Here is a tiny trained network, its code and every weight. The questions are about switching its units off for an input and a class, where a switched-off unit gives its printed mean instead of its output.

import numpy as np


def w(rows, s, z=0):
    codes = np.array(rows[::2]) - 128.0
    scale = np.full(codes.shape[1], s)
    scale[-1] = z or s
    return codes * scale


def f(y):
    return np.maximum(y, 0)


def log_softmax(a):
    a = a - a.max(-1, keepdims=True)
    return a - np.log(np.exp(a).sum(-1, keepdims=True))


def net(x, mask):
    res = np.array(x, float).reshape(1, 8) / 4 @ E
    y = f(res @ A[0][:, :-1].T + A[0][:, -1])
    res = res + np.where(mask, y, B[0][:, -1]) @ B[0][:, :-1]
    return log_softmax(res[-1] @ U[:, :-1].T + U[:, -1])


A, B = {}, {}
E = w([
[124,131,128,121,121,129],'x0',
[88,126,103,109,197,49],'x1',
[116,136,117,100,111,128],'x2',
[128,128,129,125,126,130],'x3',
[110,145,117,97,92,127],'x4',
[96,130,138,254,111,116],'x5',
[76,43,226,110,118,113],'x6',
[190,104,131,130,53,20],'x7',
],0.0095)
A[0] = w([
[174,131,151,123,68,190,235],'neuron 1',
[128,108,125,153,133,192,150],'neuron 2',
[162,70,79,114,76,78,91],'neuron 3',
[152,84,95,141,59,64,55],'neuron 4',
[113,91,190,122,105,163,150],'neuron 5',
[174,169,81,159,124,125,73],'neuron 6',
[143,129,93,52,138,137,171],'neuron 7',
[110,147,138,118,145,167,106],'neuron 8',
[147,174,58,115,157,118,99],'neuron 9',
[140,149,139,169,172,116,240],'neuron 10',
[64,151,105,205,66,100,126],'neuron 11',
[189,95,133,145,106,182,253],'neuron 12',
[118,102,212,114,152,90,70],'neuron 13',
[92,60,168,87,147,101,93],'neuron 14',
[4,161,106,117,159,198,106],'neuron 15',
[76,158,140,103,157,70,131],'neuron 16',
[207,98,136,62,171,115,135],'neuron 17',
[122,189,111,120,129,124,97],'neuron 18',
[87,114,93,115,190,71,126],'neuron 19',
[163,178,93,141,138,135,59],'neuron 20',
[169,146,103,127,139,116,68],'neuron 21',
],0.013,0.0053)
B[0] = w([
[126,89,82,113,39,17,254],'neuron 1',
[171,129,85,83,165,113,196],'neuron 2',
[213,114,196,108,156,136,207],'neuron 3',
[255,110,139,114,196,250,208],'neuron 4',
[102,208,66,161,93,181,222],'neuron 5',
[58,111,192,151,80,178,194],'neuron 6',
[50,148,150,152,184,72,224],'neuron 7',
[225,56,153,70,145,102,176],'neuron 8',
[61,103,118,187,77,202,205],'neuron 9',
[111,145,119,143,124,63,198],'neuron 10',
[80,161,231,11,158,49,212],'neuron 11',
[112,150,91,97,93,64,235],'neuron 12',
[93,116,147,192,132,160,201],'neuron 13',
[89,158,142,190,55,198,219],'neuron 14',
[208,48,178,119,231,111,254],'neuron 15',
[150,119,54,152,117,132,182],'neuron 16',
[94,192,171,60,177,90,216],'neuron 17',
[124,132,162,170,136,139,168],'neuron 18',
[113,13,50,133,62,74,192],'neuron 19',
[74,103,196,175,97,199,182],'neuron 20',
[128,86,203,143,120,167,160],'neuron 21',
],0.0062,0.0096)
U = w([
[201,116,170,117,178,183,34],'0',
[53,149,157,158,83,247,46],'1',
[108,148,123,126,131,114,253],'2',
[78,196,168,104,157,92,139],'3',
[110,111,57,125,94,104,90],'4',
[104,185,141,130,147,120,215],'5',
],0.012,0.0042)

Each question gives the input, the list of numbers given to net, and the class t.
The units are the neurons (one row each of A and B). Each row of codes is followed by its name. A weight is (code - 128) times the scale printed after its matrix; where a second scale follows, it is the last column's (A, B and U).
mask holds one flag per neuron, in row order. A switched-off neuron (its flag False) gives its mean, the last column of its row in B, instead of its output. The means were averaged over made-up inputs and are rounded, as every weight is.
A unit's drop is (log p(t) with every unit on - log p(t) with that unit switched off) / (log p(t) with every unit on - log p(t) with every unit switched off).
The circuit of an input: a set's keep is (log p(t) with only the set's units on - log p(t) with every unit switched off) / (log p(t) with every unit on - log p(t) with every unit switched off). Starting from the 12 units with the biggest drops (on a tie, the unit counted first), units are removed one at a time, each time the one whose removal leaves the highest keep (on an exact tie, the one counted first), for as long as the keep stays at least 0.8.
circuit, biggest first: the units of the circuit, biggest drop first
unit that matters most: the unit with the biggest drop
top k neurons: the k neurons with the biggest drops, biggest first
drop when u is switched off: that unit's drop, to one decimal
input [6,-4,2,-7,8,8,-4,-6], class 3: circuit, biggest first -> [neuron 11]
input [0,8,4,8,-1,-1,3,5], class 4: top 3 neurons -> [neuron 19; neuron 16; neuron 15]
input [-5,-3,3,8,-5,8,-6,7], class 3: top 4 neurons -> [neuron 11; neuron 15; neuron 10; neuron 12]
input [4,-5,-2,1,7,-7,2,3], class 3: top 2 neurons -> [neuron 17; neuron 7]
input [0,-3,6,-1,-8,-8,-6,3], class 3: circuit, biggest first -> [neuron 17; neuron 7]
input [1,4,-2,7,6,-2,-5,-2], class 1: top 2 neurons -> [neuron 9; neuron 1]
input [-2,-6,-2,8,-4,1,6,-7], class 0: top 3 neurons -> [neuron 15; neuron 8; neuron 2]
input [1,1,-3,-8,-2,7,8,6], class 1: top 4 neurons -> [neuron 14; neuron 15; neuron 13; neuron 5]
input [-4,-5,6,-6,-8,4,-6,4], class 1: top 2 neurons -> [neuron 6; neuron 20]
input [-3,-3,-1,2,-8,0,-5,-1], class 1: circuit, biggest first -> [neuron 6; neuron 15]
input [2,7,1,6,4,4,0,-3], class 4: top 3 neurons -> [neuron 19; neuron 16; neuron 17]
input [1,3,-4,3,-8,-6,-7,0], class 1: circuit, biggest first -> [neuron 9; neuron 20]
input [7,-8,-8,-8,0,1,-2,1], class 4: circuit, biggest first -> [neuron 1; neuron 12]
input [-7,5,-2,8,8,0,8,-8], class 0: top 3 neurons -> [neuron 15; neuron 8; neuron 9]
input [-6,-8,1,2,8,7,-8,5], class 1: top 2 neurons -> [neuron 6; neuron 20]
input [-3,0,4,2,4,-7,2,-7], class 0: top 4 neurons -> [neuron 15; neuron 8; neuron 11; neuron 12]
input [-3,-2,-3,2,0,8,3,-6], class 3: top neuron -> [neuron 11]
input [-5,7,-1,7,-2,-1,4,-1], class 4: top 3 neurons -> [neuron 19; neuron 16; neuron 11]
input [2,-7,6,-1,7,1,1,-6], class 4: top 2 neurons -> [neuron 1; neuron 4]
input [-4,3,-6,-6,-7,-8,1,-4], class 3: unit that matters most -> neuron 17
input [6,8,1,-7,-5,5,1,-6], class 4: drop when neuron 19 is switched off -> 1.0
input [-1,6,-2,5,-6,-3,4,-4], class 4: drop when neuron 4 is switched off -> 0.2
input [-2,6,4,2,4,-4,-3,-7], class 0: drop when neuron 15 is switched off -> 1.4
input [-4,1,5,-5,-7,-4,-3,6], class 0: drop when neuron 7 is switched off -> -0.1
